[[133 155 127 116 111]
 [123 154 134 116 108]
 [139 150 126 117 108]
 [153 134 117 116 131]]
|
[111 116 126 134]

[[105 122]
 [139 145]
 [132 136]]
|
[122 139]

[[124 157]
 [104 112]]
|
[157 104]

[[133 132 133 135]
 [124 126 126 121]
 [116 118 116 135]
 [133 133 134 126]
 [120 122 121 107]]
|
[135 126 118 133]

[[108 101 106 102]
 [114 117 124 125]
 [123 126 129 123]
 [157 157 155 158]]
|
[102 124 126 157]

[[124 135]
 [126 133]
 [135 121]
 [131 149]
 [146 115]]
|
[135 126]
---
[[152 151 151]
 [109 117 143]
 [117 109 108]]
|
[[108 109 117]
 [143 117 109]
 [151 151 152]]

[[145 133 117 143 139 124 114 111 123 136]
 [114 100 115 140 149 156 128 151 154 153]
 [119 120 125 131 130 137 135 134 140 134]
 [108 115 151 104 106 132 147 151 143 108]
 [144 141 120 142 136 121 121 113 114 127]
 [134 128 119 142 145 129 118 110 126 140]
 [104 112 144 107 110 148 153 149 155 110]]
|
[[110 155 149 153 148 110 107 144 112 104]
 [140 126 110 118 129 145 142 119 128 134]
 [127 114 113 121 121 136 142 120 141 144]
 [108 143 151 147 132 106 104 151 115 108]
 [134 140 134 135 137 130 131 125 120 119]
 [153 154 151 128 156 149 140 115 100 114]
 [136 123 111 114 124 139 143 117 133 145]]

[[133 121 145]
 [156 122 127]
 [124 137 137]]
|
[[137 137 124]
 [127 122 156]
 [145 121 133]]

[[128 144 145 131 102]
 [128 141 145 131 107]
 [128 143 147 131 103]]
|
[[103 131 147 143 128]
 [107 131 145 141 128]
 [102 131 145 144 128]]

[[107 126 137 141 114 119 141 132 111 136 143 102 109 128 128 102]
 [144 109 110 125 139 121 100 141 135 120 126 137 135 138 128 139]]
|
[[139 128 138 135 137 126 120 135 141 100 121 139 125 110 109 144]
 [102 128 128 109 102 143 136 111 132 141 119 114 141 137 126 107]]

[[132 117 120 122 104 150]
 [101 123 133 135 105 129]
 [125 123 151 153 124 118]
 [130 134 104 104 131 137]
 [125 121 151 153 125 119]]
|
[[119 125 153 151 121 125]
 [137 131 104 104 134 130]
 [118 124 153 151 123 125]
 [129 105 135 133 123 101]
 [150 104 122 120 117 132]]

[[122 144 154 134 127 115 121 140 137 135 137 132 123 111]
 [118 124 119 122 118 127 127 143 124 137 122 143 115 137]
 [120 117 126 134 136 115 111 123 122 135 117 145 137 121]
 [124 127 147 122 140 138 147 125 128 118 134 125 143 116]
 [119 112 139 124 121 129 143 145 121 137 122 112 117 134]
 [139 125 121 127 131 144 122 139 137 142 112 117 140 141]]
|
[[141 140 117 112 142 137 139 122 144 131 127 121 125 139]
 [134 117 112 122 137 121 145 143 129 121 124 139 112 119]
 [116 143 125 134 118 128 125 147 138 140 122 147 127 124]
 [121 137 145 117 135 122 123 111 115 136 134 126 117 120]
 [137 115 143 122 137 124 143 127 127 118 122 119 124 118]
 [111 123 132 137 135 137 140 121 115 127 134 154 144 122]]

[[128 151 149 143 119 144 150]
 [129 129 129 104 138 100 128]
 [115 136 136 109 125 108 119]]
|
[[119 108 125 109 136 136 115]
 [128 100 138 104 129 129 129]
 [150 144 119 143 149 151 128]]
---
[[155 133 145 128 105 116]
 [124 154 141 119 128 125]
 [116 136 145 116 142 118]
 [116 131 144 116 143 118]
 [150 148 127 115 114 113]
 [148 147 123 118 115 114]
 [124 107 126 120 141 128]
 [117 131 144 116 143 117]
 [158 137 145 122 106 113]]
|
[[116 155 133 145 128 105]
 [125 124 154 141 119 128]
 [118 116 136 145 116 142]
 [118 116 131 144 116 143]
 [113 150 148 127 115 114]
 [114 148 147 123 118 115]
 [128 124 107 126 120 141]
 [117 117 131 144 116 143]
 [113 158 137 145 122 106]]

[[111 130 143 118]
 [115 113 138 126]
 [148 129 108 139]
 [114 132 120 132]
 [106 124 144 147]
 [150 136 146 145]]
|
[[118 111 130 143]
 [126 115 113 138]
 [139 148 129 108]
 [132 114 132 120]
 [147 106 124 144]
 [145 150 136 146]]

[[119 126]
 [129 138]
 [120 129]
 [126 153]
 [137 129]
 [136 128]
 [121 126]
 [128 148]
 [120 126]
 [138 131]]
|
[[126 119]
 [138 129]
 [129 120]
 [153 126]
 [129 137]
 [128 136]
 [126 121]
 [148 128]
 [126 120]
 [131 138]]

[[127 134 114 137]
 [127 134 114 137]
 [126 133 112 135]
 [127 134 114 137]
 [125 126 105 129]
 [126 133 112 136]
 [127 134 115 137]
 [126 133 111 135]
 [124 128 106 131]]
|
[[137 127 134 114]
 [137 127 134 114]
 [135 126 133 112]
 [137 127 134 114]
 [129 125 126 105]
 [136 126 133 112]
 [137 127 134 115]
 [135 126 133 111]
 [131 124 128 106]]

[[108 130 136]
 [142 126 126]
 [129 148 111]
 [137 135 132]
 [124 152 104]]
|
[[136 108 130]
 [126 142 126]
 [111 129 148]
 [132 137 135]
 [104 124 152]]

[[103 152 109 147 104 148 128 149 152 108 153 121 154]
 [147 103 110 106 143 127 150 106 124 144 124 153 106]
 [119 110 104 103 105 154 148 115 154 103 154 150 113]
 [131 146 151 150 151 106 109 145 106 149 106 106 147]
 [101 152 120 149 104 146 116 150 152 104 154 109 150]]
|
[[154 103 152 109 147 104 148 128 149 152 108 153 121]
 [106 147 103 110 106 143 127 150 106 124 144 124 153]
 [113 119 110 104 103 105 154 148 115 154 103 154 150]
 [147 131 146 151 150 151 106 109 145 106 149 106 106]
 [150 101 152 120 149 104 146 116 150 152 104 154 109]]

[[124 138 129 116 126 125 153 139 127 102]
 [129 128 126 126 127 128 127 126 127 128]
 [127 130 125 123 129 128 137 132 127 119]
 [123 128 124 125 131 130 141 137 127 118]
 [129 131 143 139 123 126 120 126 133 136]
 [119 126 139 145 130 132 132 140 134 131]
 [132 137 125 112 123 123 139 125 125 111]]
|
[[102 124 138 129 116 126 125 153 139 127]
 [128 129 128 126 126 127 128 127 126 127]
 [119 127 130 125 123 129 128 137 132 127]
 [118 123 128 124 125 131 130 141 137 127]
 [136 129 131 143 139 123 126 120 126 133]
 [131 119 126 139 145 130 132 132 140 134]
 [111 132 137 125 112 123 123 139 125 125]]

[[114 102 155 103 130 113]
 [143 125 130 124 108 144]
 [117 136 121 137 147 115]
 [122 116 141 117 127 122]
 [141 134 122 133 119 141]
 [124 131 124 132 134 124]]
|
[[113 114 102 155 103 130]
 [144 143 125 130 124 108]
 [115 117 136 121 137 147]
 [122 122 116 141 117 127]
 [141 141 134 122 133 119]
 [124 124 131 124 132 134]]

[[125 125 145 126 143 123 125 122 123 126 147 146 123 150 146]
 [122 106 131 111 131 124 107 124 124 112 131 131 124 131 131]
 [126 128 148 128 147 106 128 101 105 128 151 150 106 155 149]
 [129 136 133 134 133 122 135 120 122 134 133 133 122 134 133]
 [121 103 131 109 130 124 104 123 123 110 131 131 123 131 131]
 [132 144 135 140 134 124 143 123 124 140 136 135 124 136 135]]
|
[[146 125 125 145 126 143 123 125 122 123 126 147 146 123 150]
 [131 122 106 131 111 131 124 107 124 124 112 131 131 124 131]
 [149 126 128 148 128 147 106 128 101 105 128 151 150 106 155]
 [133 129 136 133 134 133 122 135 120 122 134 133 133 122 134]
 [131 121 103 131 109 130 124 104 123 123 110 131 131 123 131]
 [135 132 144 135 140 134 124 143 123 124 140 136 135 124 136]]
